Below are the code and all the weights of a small trained network. Each question names an input and a target symbol and asks about switching units off, where a switched-off unit gives its printed mean instead of its output.

import numpy as np


def w(rows, s, z=0):
    codes = np.array(rows[::2]) - 128.0
    scale = np.full(codes.shape[1], s)
    scale[-1] = z or s
    return codes * scale


def norm(h):
    return h / np.sqrt((h * h).mean(-1, keepdims=True) + 1e-5)


def f(y):
    return y / 2 * (1 + np.tanh(0.7978845608 * (y + 0.044715 * y**3)))


def softmax(a):
    e = np.exp(a - a.max(-1, keepdims=True))
    return e / e.sum(-1, keepdims=True)


def log_softmax(a):
    a = a - a.max(-1, keepdims=True)
    return a - np.log(np.exp(a).sum(-1, keepdims=True))


def net(x, mask):
    ids = ['Σβγζπω'.index(c) for c in x.split()]
    T = len(ids)
    res = E[ids] + P[:T]
    u = 0
    for l in range(2):
        q, k, v = (norm(res) @ M[l].T for M in (Q, K, V))
        z = softmax(np.where(np.tri(T) > 0, q @ k.T / 2**0.5, -1e9)) @ v
        res = res + np.where(mask[u], z, O[l][:, -1]) @ O[l][:, :-1]
        u += 1
        y = f(norm(res) @ A[l][:, :-1].T + A[l][:, -1])
        res = res + np.where(mask[u : u + 8], y, B[l][:, -1]) @ B[l][:, :-1]
        u += 8
    return log_softmax(norm(res)[-1] @ U[:, :-1].T + U[:, -1])


Q, K, V, O, A, B = {}, {}, {}, {}, {}, {}
E = w([
[87,2,136],'Σ',
[139,237,135],'β',
[142,99,222],'γ',
[164,243,144],'ζ',
[183,94,208],'π',
[206,150,29],'ω',
],0.0051)
P = w([
[42,176,133],'0',
[121,71,140],'1',
[252,129,125],'2',
[145,178,22],'3',
[78,98,148],'4',
[254,164,143],'5',
[135,218,134],'6',
[75,97,139],'7',
[243,160,130],'8',
[143,162,35],'9',
[68,102,140],'10',
[242,162,145],'11',
],0.0041)
Q[0] = w([
[2,122,43],'L0H1',
[123,33,244],'L0H1',
],0.0052)
K[0] = w([
[155,118,255],'L0H1',
[76,140,86],'L0H1',
],0.0069)
V[0] = w([
[252,102,120],'L0H1',
[109,147,98],'L0H1',
],0.0037)
O[0] = w([
[254,69,88,255],'L0H1',
[99,114,49,117],'L0H1',
],0.0066,0.00047)
A[0] = w([
[203,107,128,211],'L0N1',
[154,77,79,75],'L0N2',
[180,171,161,64],'L0N3',
[54,148,174,120],'L0N4',
[110,175,75,187],'L0N5',
[188,254,181,251],'L0N6',
[57,29,188,33],'L0N7',
[203,73,43,53],'L0N8',
],0.0062,0.0016)
B[0] = w([
[94,107,178,188],'L0N1',
[103,142,164,135],'L0N2',
[118,100,111,154],'L0N3',
[232,2,139,133],'L0N4',
[215,152,191,143],'L0N5',
[139,67,153,253],'L0N6',
[203,207,90,163],'L0N7',
[73,44,160,164],'L0N8',
],0.0044,0.0047)
Q[1] = w([
[115,247,62],'L1H1',
[112,152,123],'L1H1',
],0.013)
K[1] = w([
[255,25,93],'L1H1',
[159,104,121],'L1H1',
],0.0072)
V[1] = w([
[194,80,3],'L1H1',
[231,110,161],'L1H1',
],0.0034)
O[1] = w([
[134,55,76,5],'L1H1',
[184,127,252,149],'L1H1',
],0.0047,0.0024)
A[1] = w([
[112,184,18,2],'L1N1',
[157,123,108,87],'L1N2',
[228,141,177,144],'L1N3',
[155,102,130,77],'L1N4',
[148,126,53,34],'L1N5',
[147,213,135,153],'L1N6',
[108,2,128,99],'L1N7',
[155,232,120,107],'L1N8',
],0.0062,0.0031)
B[1] = w([
[141,77,253,104],'L1N1',
[123,132,128,119],'L1N2',
[27,122,53,253],'L1N3',
[192,157,179,130],'L1N4',
[91,140,228,101],'L1N5',
[149,213,88,151],'L1N6',
[136,232,154,178],'L1N7',
[168,180,142,137],'L1N8',
],0.0036,0.0045)
U = w([
[2,130,22,191],'Σ',
[53,250,94,164],'β',
[95,166,202,89],'γ',
[130,231,156,151],'ζ',
[186,106,191,3],'π',
[228,45,66,136],'ω',
],0.0078,0.0015)

Each question gives the input, a string of symbols that net reads in full, and the target symbol t.
The units are the heads (2 rows each of Q, K, V and O) and the neurons (one row each of A and B). Each row of codes is followed by its name. A weight is (code - 128) times the scale printed after its matrix; where a second scale follows, it is the last column's (O, A, B and U).
mask holds one flag per unit, layer by layer, with each layer's heads first. A switched-off unit (its flag False) gives its mean, the last column of its rows in O or B, instead of its output. The means were averaged over made-up inputs and are rounded, as every weight is.
A unit's drop is (log p(t) with every unit on - log p(t) with that unit switched off) / (log p(t) with every unit on - log p(t) with every unit switched off).
The circuit of an input: a set's keep is (log p(t) with only the set's units on - log p(t) with every unit switched off) / (log p(t) with every unit on - log p(t) with every unit switched off). Starting from the 12 units with the biggest drops (on a tie, the unit counted first), units are removed one at a time, each time the one whose removal leaves the highest keep (on an exact tie, the one counted first), for as long as the keep stays at least 0.8.
units of the circuit, in order: the units of the circuit, biggest drop first
unit that matters most: the unit with the biggest drop
top k neurons: the k neurons with the biggest drops, biggest first
k most important neurons of layer l: the k neurons of layer l with the biggest drops, biggest first
input π β ζ γ ζ, target π: units of the circuit, in order => L0N6, L0N4, L1N7
input Σ Σ Σ, target Σ: most important neuron of layer 0 => L0N5
input ω ω Σ γ ω γ Σ ζ, target ω: units of the circuit, in order => L0N6, L1H1, L0H1
input ω γ ζ γ γ, target ω: units of the circuit, in order => L1H1, L0N4, L0N7, L0H1
input β Σ β ζ β ζ ζ π Σ π, target γ: top 3 neurons => L1N3, L0N8, L1N7
input π β Σ ζ Σ, target π: units of the circuit, in order => L1N3, L1N7, L0N7
input ζ Σ γ Σ γ γ ω ω, target ζ: top 4 neurons => L1N7, L0N8, L1N3, L0N6
input Σ ω β, target ω: units of the circuit, in order => L1N7, L1H1
input ζ β β γ γ Σ ζ ζ Σ ζ γ, target ζ: units of the circuit, in order => L0N6, L0N7, L0N8
input β ζ ω ω ω, target β: top 3 neurons => L0N8, L1N7, L0N5
input Σ β Σ Σ β, target Σ: top 2 neurons => L0N4, L0N6
input γ ω π ω ω, target γ: 3 most important neurons of layer 1 => L1N7, L1N3, L1N6
input ζ Σ γ ζ β ζ β π β γ π, target ζ: units of the circuit, in order => L0N6, L0N7, L0N8
input β Σ π π Σ Σ ω, target ω: units of the circuit, in order => L0H1, L1H1
input ω ζ ζ, target ω: units of the circuit, in order => L0N6, L1H1, L0H1, L1N7
input ω ω Σ ω β Σ γ Σ β γ π, target ω: units of the circuit, in order => L1H1, L0N7, L0N6, L0H1
input ζ β Σ ζ π Σ β Σ, target ζ: units of the circuit, in order => L1N7, L0N7, L1N3, L0N6
input ζ ω ζ π γ ω Σ Σ β γ γ, target ζ: top 4 neurons => L0N6, L0N7, L0N8, L0N4
input ω Σ ω Σ Σ ζ γ γ Σ ω π, target ω: units of the circuit, in order => L1H1, L0N7, L0N4, L0H1
input β γ π β π ζ ω ω, target β: top 4 neurons => L1N7, L0N6, L0N8, L0N5
input Σ ζ π ω Σ ω ω, target ω: units of the circuit, in order => L1H1, L0H1
input Σ π β ω γ, target Σ: top 3 neurons => L0N6, L0N7, L1N3
input Σ β π Σ Σ γ Σ β, target Σ: top 2 neurons => L0N6, L0N4
input γ ω π π γ β Σ ω, target γ: unit that matters most => L0N8
input π ζ ζ ω ω γ β ζ ω π ζ, target π: unit that matters most => L1H1
input Σ Σ π γ ζ ζ β ω γ ω ζ, target Σ: top 2 neurons => L1N3, L0N7
input Σ γ β Σ γ ζ Σ ζ, target Σ: top 2 neurons => L1N3, L0N6
input π β β ζ Σ π ζ β ω ζ β, target π: top 2 neurons => L0N6, L0N4
input ζ β Σ β β ζ β ζ γ γ ω, target ζ: 4 most important neurons of layer 0 => L0N8, L0N7, L0N6, L0N5
